The elements form a tree. The symbols ka da pe pick a child and ra picks the parent.
q718 has ka: q766, da: q538, pe: q345
q766 has ka: q923, da: q772
q538 has da: q733, pe: q804
q345 has ka: q314
q923 has da: q68
q772 has ka: q401, da: q871, pe: q33
q733 has ka: q306, da: q135, pe: q551
q804 has da: q679
q314 has da: q481, pe: q70
q68 has ka: q112, da: q149, pe: q292
q401 has ka: q346, da: q600, pe: q473
q871 has ka: q916, da: q439, pe: q992
q33 has ka: q650
q306 has ka: q320, pe: q229
q135 has ka: q57, da: q652
q551 has da: q748, pe: q878
q679 has da: q700
q481 has ka: q971, da: q672, pe: q141
q70 has ka: q853, da: q263

Which element is each row?
[-10, -81, 209, -72, -129, 138, 46, -621, 261, -228, 12, 147, 572, -339, 99, -25, 134, 670, -9, -312, 214, 613, 115, 171, -526, 90, 129, -162, -21, -401, -210, -93, 298, -597, -162, 28, -88, -117, 1, 36, -68, -792]
element: q149
[-86, 45, -659, -54, -165, 77, -32, 490, 268, -183, -72, 195, 597, -294, 124, 280, -303, 682, -33, 266, 282, 556, 120, 95, -572, -6, 52, -145, 47, -409, 256, 485, -229, 345, -124, 36, -120, 241, -72, 21, -68, 529]
element: q263
[-10, -33, 166, -13, -13, 127, 35, 389, -881, 17, -89, 8, -398, 15, 89, 213, -344, -1022, -21, 306, -174, -300, -19, 83, 463, 31, -66, 134, -9, 638, 208, -159, -181, 356, 13, -30, 36, 258, 0, -13, 13, 549]
element: q551
[-7, -21, 181, -18, -131, 180, 31, -640, 788, -232, 50, 140, -529, -357, 135, -139, 165, 367, 109, -317, 257, -385, 140, 70, 476, 66, -11, 349, -48, -387, -323, -131, 306, -540, -158, 22, -48, -112, -5, -21, -48, -788]
element: q439
[-36, -13, -555, -53, 128, 132, -30, 475, 214, -188, 30, -93, 623, 165, 139, -96, 106, 678, -54, -378, 247, 537, 147, 69, -529, -67, 114, -196, -39, -380, -230, 519, -259, 303, 67, 40, 165, -79, -139, -17, 313, 520]
element: q971
[-47, -8, 190, 41, 53, 91, 4, 432, -824, 16, 4, -22, -453, 50, -316, -106, 126, -1098, 25, 254, -146, -320, -16, -256, 374, 10, -14, 82, -44, 645, 204, -140, -202, 333, 53, -35, 49, -88, -14, 28, -36, 542]
element: q306
[-15, 35, 203, -35, 32, 126, 13, -688, 881, 54, -85, -23, -514, -32, 154, 260, -396, 362, -9, 251, 235, -382, -31, 47, 445, 85, -28, 140, -15, -373, 314, -174, 382, -564, 20, 68, -7, 308, -68, -10, 61, -840]
element: q33

Start, symbols taken left to right, then the element you end at.
Answer with the element's row, about right, then its name.
[-37, 6, 157, 158, 260, 108, -4, -598, 853, -223, -47, -156, -505, 140, 76, 205, -297, 368, -108, 311, 200, -400, 143, 122, 444, -34, -79, 308, 78, -308, 189, -136, 388, -522, 52, 64, 163, 275, -13, -13, 269, -819]
ra => [-37, 27, 148, -47, -27, 162, 5, -664, 844, 97, -69, 12, -520, -12, 102, 210, -306, 359, -28, 274, 263, -339, -27, 67, 538, 52, 52, 160, 42, -365, 249, -111, 327, -556, 31, 24, 19, 266, -5, 34, 81, -866] q33
[-1, 101, -589, -39, -185, 145, 16, 550, 245, -279, -44, 174, 594, -344, 54, -104, 141, 688, -21, -265, 238, 602, 133, 91, -526, -31, 43, -191, -15, -412, -274, 448, -208, 490, -270, 51, 17, -89, -22, 14, -76, 594]
ra => [-26, 18, -640, -50, -41, 159, -32, 480, 274, 19, -28, -14, 620, -26, 69, -103, 157, 710, -76, -315, 230, 632, 13, 163, -598, -48, 68, -389, 53, -446, -291, 517, -263, 453, -1, 6, 15, -125, 10, -3, 127, 566] q481
[18, 2, 194, 39, 43, 127, -2, 475, -859, 47, 32, 25, -463, 0, -305, -126, 177, -1103, 14, 276, -254, -256, -50, -313, 364, 25, -2, 174, -22, 655, 253, -114, -194, 337, -18, -84, -58, -63, 14, 75, 59, 547]
pe => [25, 35, 115, 1, -92, 177, -71, 382, -871, -227, 12, -19, -405, 196, -348, -39, 163, -953, 81, 251, -222, -312, -260, -328, 408, 65, 35, 328, 46, 620, 230, -83, -217, 321, 92, -66, -80, -73, 30, 47, -174, 554] q229
[8, -18, 181, 74, -117, 80, 2, 367, -802, -197, 64, 173, -479, -333, 90, 250, -323, -995, -76, 243, -162, -251, 155, 71, 413, -49, -37, 229, 75, 621, 218, -187, -262, 286, -149, -7, -52, 283, 31, -5, -88, 524]
ra pe => [-22, 32, 123, -23, -97, 153, 17, 375, -883, -189, -6, -33, -494, 171, 129, 128, -224, -960, -92, 298, -182, -215, -324, 102, 424, -36, 4, 316, 63, 644, 208, -120, -202, 391, 108, -21, -21, 178, -19, 86, -61, 461] q878
[-3, 113, -613, -43, -42, 33, 30, 515, 365, 316, 25, -23, 633, 16, -20, -50, -44, 705, -19, 73, 229, 582, 2, -95, -544, -31, 45, -556, -18, -387, 68, 488, -225, 456, 32, 34, 36, 73, -44, 26, 46, 574]
pe ra => [-8, 23, -598, -34, -43, 115, -16, 452, 238, 399, -17, -34, 602, 4, -40, 5, -81, 761, -51, 149, 191, 635, -1, -70, -504, -8, 18, -595, 5, -374, 54, 534, -160, 405, 4, -37, -54, 50, -68, -3, 35, 646] q314
[35, -86, 159, -13, -119, 117, -62, -648, 300, -255, -40, -34, 655, 179, 152, -45, 103, 707, 100, -301, 213, 572, -295, 151, -528, 130, -16, -158, -15, -388, -267, -121, 371, -501, 142, 54, -90, -151, 66, -2, -97, -790]
ra => [-51, -84, 151, -34, -63, 119, -46, -646, 270, 42, 10, -37, 597, 70, 153, -55, 84, 751, 61, -242, 256, 617, -75, 105, -577, 102, 47, -381, 1, -378, -245, -148, 307, -492, -30, -37, -14, -87, 114, -3, 31, -844] q68
[-37, 71, 205, -37, 243, 72, -46, -654, 802, -192, 58, -139, -581, 223, 55, -76, 181, 387, 193, -336, 291, -316, 171, 171, 456, 71, -15, 328, -113, -420, -226, -82, 404, -538, 103, 16, 130, -103, 53, -36, 286, -832]
ra pe => [-66, 50, 211, -59, -168, 127, 74, -649, 833, -255, 23, -91, -513, 195, 103, -46, 102, 387, 127, -340, 286, -316, -302, 68, 445, 34, 71, 295, -46, -377, -313, -157, 285, -574, 119, -38, -151, -119, 67, -56, -84, -808] q992
[-52, -14, 208, 0, -161, 77, 93, -680, 857, -185, 8, 223, -481, -374, 81, 4, 41, 349, 81, -277, 314, -346, 152, 79, 464, 88, -16, 332, -107, -435, -245, -144, 351, -503, -162, 53, -31, -91, 86, -37, -78, -777]
ra => [0, -71, 188, -20, 7, 103, 0, -663, 899, 45, 37, -35, -550, 37, 176, -106, 101, 383, 113, -320, 228, -402, -16, 89, 445, 27, 63, 184, -57, -476, -236, -121, 315, -598, 7, -12, 46, -101, 79, -67, 11, -852] q871
[126, 30, 192, 107, -76, 54, 59, 424, -831, -178, 76, 157, -442, -351, 83, -149, 133, -982, -33, -181, -150, -319, 105, 99, 402, -55, -95, 249, -22, 650, -189, -120, -188, 348, -118, -25, -65, -109, -8, 20, -50, 641]
ra => [93, 5, 167, 73, 3, 104, -8, 423, -866, 41, -11, -3, -512, 29, 102, -113, 131, -1028, 19, -277, -190, -360, -3, 162, 415, -33, -94, 111, 53, 691, -272, -105, -189, 448, -8, -5, 61, -94, -15, -29, 15, 548] q135
[15, 29, 174, 28, 21, -248, -80, 389, -1108, 519, 1, -76, 224, -25, -103, -47, -11, -825, -49, 132, -427, 3, 1, -76, -233, -3, -42, -410, -65, 711, 54, -160, -194, 359, -60, -3, -13, 65, -1, 28, -67, 610]
pe da ra => [70, 18, 153, 63, 9, -797, 48, 374, -774, 306, -15, -23, 499, -4, 15, -41, -40, -654, -109, 112, -762, -328, 75, -56, -435, -23, -3, -47, 49, 604, 101, -150, -216, 326, 55, -73, 13, -10, -82, -34, -399, 480] q804
[17, -27, 157, 27, 262, 180, -58, 425, -757, -203, -91, -85, -449, 189, -292, -61, 116, -969, -2, 215, -164, -266, 181, -341, 389, 65, -19, 189, 10, 560, 224, -181, -142, 371, 13, 4, 41, -144, 2, -9, 252, 542]
ra ra da => [78, -6, 162, 59, 43, 99, -1, 444, -830, 83, -67, 4, -499, -35, 72, -61, 90, -1039, -8, -246, -156, -340, -52, 162, 405, -46, -86, 103, 12, 644, -217, -66, -185, 369, 71, -123, 32, -60, 56, 10, 48, 549] q135
[-87, 72, -599, 4, -63, 114, 37, 443, 282, -169, 48, -51, 614, 176, 143, -132, 72, 723, -18, -212, 253, 615, -319, 149, -575, -74, 9, -133, 10, -339, -280, 486, -200, 401, 38, 65, -85, -117, -88, 11, -41, 550]
ra ka ra => [-15, 61, -648, -24, -41, 139, 21, 454, 234, 83, 3, -55, 586, 67, 131, -110, 161, 732, -36, -300, 384, 596, -80, 112, -636, -22, 12, -351, -16, -458, -278, 568, -218, 427, 27, -13, 1, -60, -62, -54, -9, 563] q481
[-30, 26, 171, -13, -2, 50, -34, -695, 873, 46, -48, -19, -516, 24, 85, -99, 155, 432, 153, -315, 260, -402, 19, 138, 486, 87, 62, 133, 20, -396, -262, -181, 339, -604, -22, 52, 28, -155, 80, 44, 49, -903]
ka ra => [-1, -6, 129, -8, -28, 146, 23, -669, 854, 77, -23, -13, -492, 78, 131, -86, 118, 351, 148, -347, 324, -427, 20, 89, 517, 128, -32, 152, -36, -435, -245, -183, 355, -583, 21, -8, 27, -158, 10, -27, 49, -871] q871
[-32, -127, 157, -39, -164, 133, -20, -649, 220, -246, -25, -93, 575, 185, 115, -114, 83, 686, 57, -293, 211, 561, -322, 98, -515, 94, 21, -147, -20, -388, -228, -123, 347, -488, 86, 20, -75, -85, 90, -11, -38, -859]
ra da ra => [-67, -124, 147, -23, -54, 56, -32, -674, 248, 0, -31, 2, 611, 20, 108, 1, 142, 676, 50, -322, 235, 580, 51, 101, -525, 21, 43, -405, -46, -403, -301, -146, 365, -588, 12, -14, -52, -82, 114, 62, 30, -869] q68
[-21, -21, -570, -41, -16, 169, 47, 487, 198, 342, -15, -21, 608, -5, -33, -62, 17, 720, -34, 28, 270, 567, -6, -16, -532, -71, 44, -556, 25, -330, 83, 472, -239, 427, 43, 58, -68, 52, -74, -10, 11, 553]
da ra ra => [34, -18, -705, -52, -42, -223, 29, 546, 730, 699, -21, -14, 181, -69, -30, 26, -2, 702, -15, 133, -30, -42, -58, -39, -212, 21, 77, -467, 17, -423, 54, 566, -287, 481, 12, 83, -25, 12, -27, -20, -161, 645] q345
[-12, -7, -600, -40, 305, 126, -41, 415, 269, -231, 74, -94, 620, 182, 139, 197, -353, 701, -49, 298, 273, 604, 159, 94, -519, -9, -20, -187, 12, -355, 259, 454, -271, 393, 84, 1, 144, 289, -22, 3, 322, 622]
ra ra pe => [-37, 69, -615, -74, -22, 103, -9, 452, 225, 47, -20, -64, 616, -55, 143, 230, -360, 751, -67, 299, 301, 620, 67, 157, -543, -69, 65, -367, 69, -376, 292, 435, -230, 423, 42, 30, 1, 260, -31, 16, 0, 575] q70
[10, 92, -661, 2, -133, 80, -51, 508, 303, -163, -3, 101, 646, -387, 54, -77, 77, 701, -36, -294, 221, 573, 155, 97, -584, -36, 10, -189, 3, -417, -284, 497, -246, 329, -175, 65, -42, -129, -86, -4, -141, 581]
ra da => [21, -11, -657, -70, -142, 123, -17, 409, 220, -203, -59, 156, 679, -407, 105, -140, 70, 755, -20, -283, 176, 599, 92, 70, -544, -68, 24, -212, -9, -411, -261, 505, -225, 386, -192, -15, -49, -155, 16, 36, -127, 593] q672
[6, 51, 216, -73, -56, -250, 45, -706, 716, 705, -38, -78, 271, 36, -27, 8, -55, 654, -22, 64, -88, 4, -14, -41, -262, -30, 17, -433, 27, -388, 59, -124, 347, -608, -34, 21, 52, -19, -84, 14, -81, -899]
da ra ka => [-51, 28, 136, -24, -2, 121, 19, -639, 255, 344, 37, -26, 640, 12, -36, 37, -13, 670, -24, 25, 306, 639, -75, -21, -501, 43, 82, -567, -66, -346, 35, -158, 299, -515, -36, 41, -8, 9, 2, 8, 37, -825] q923
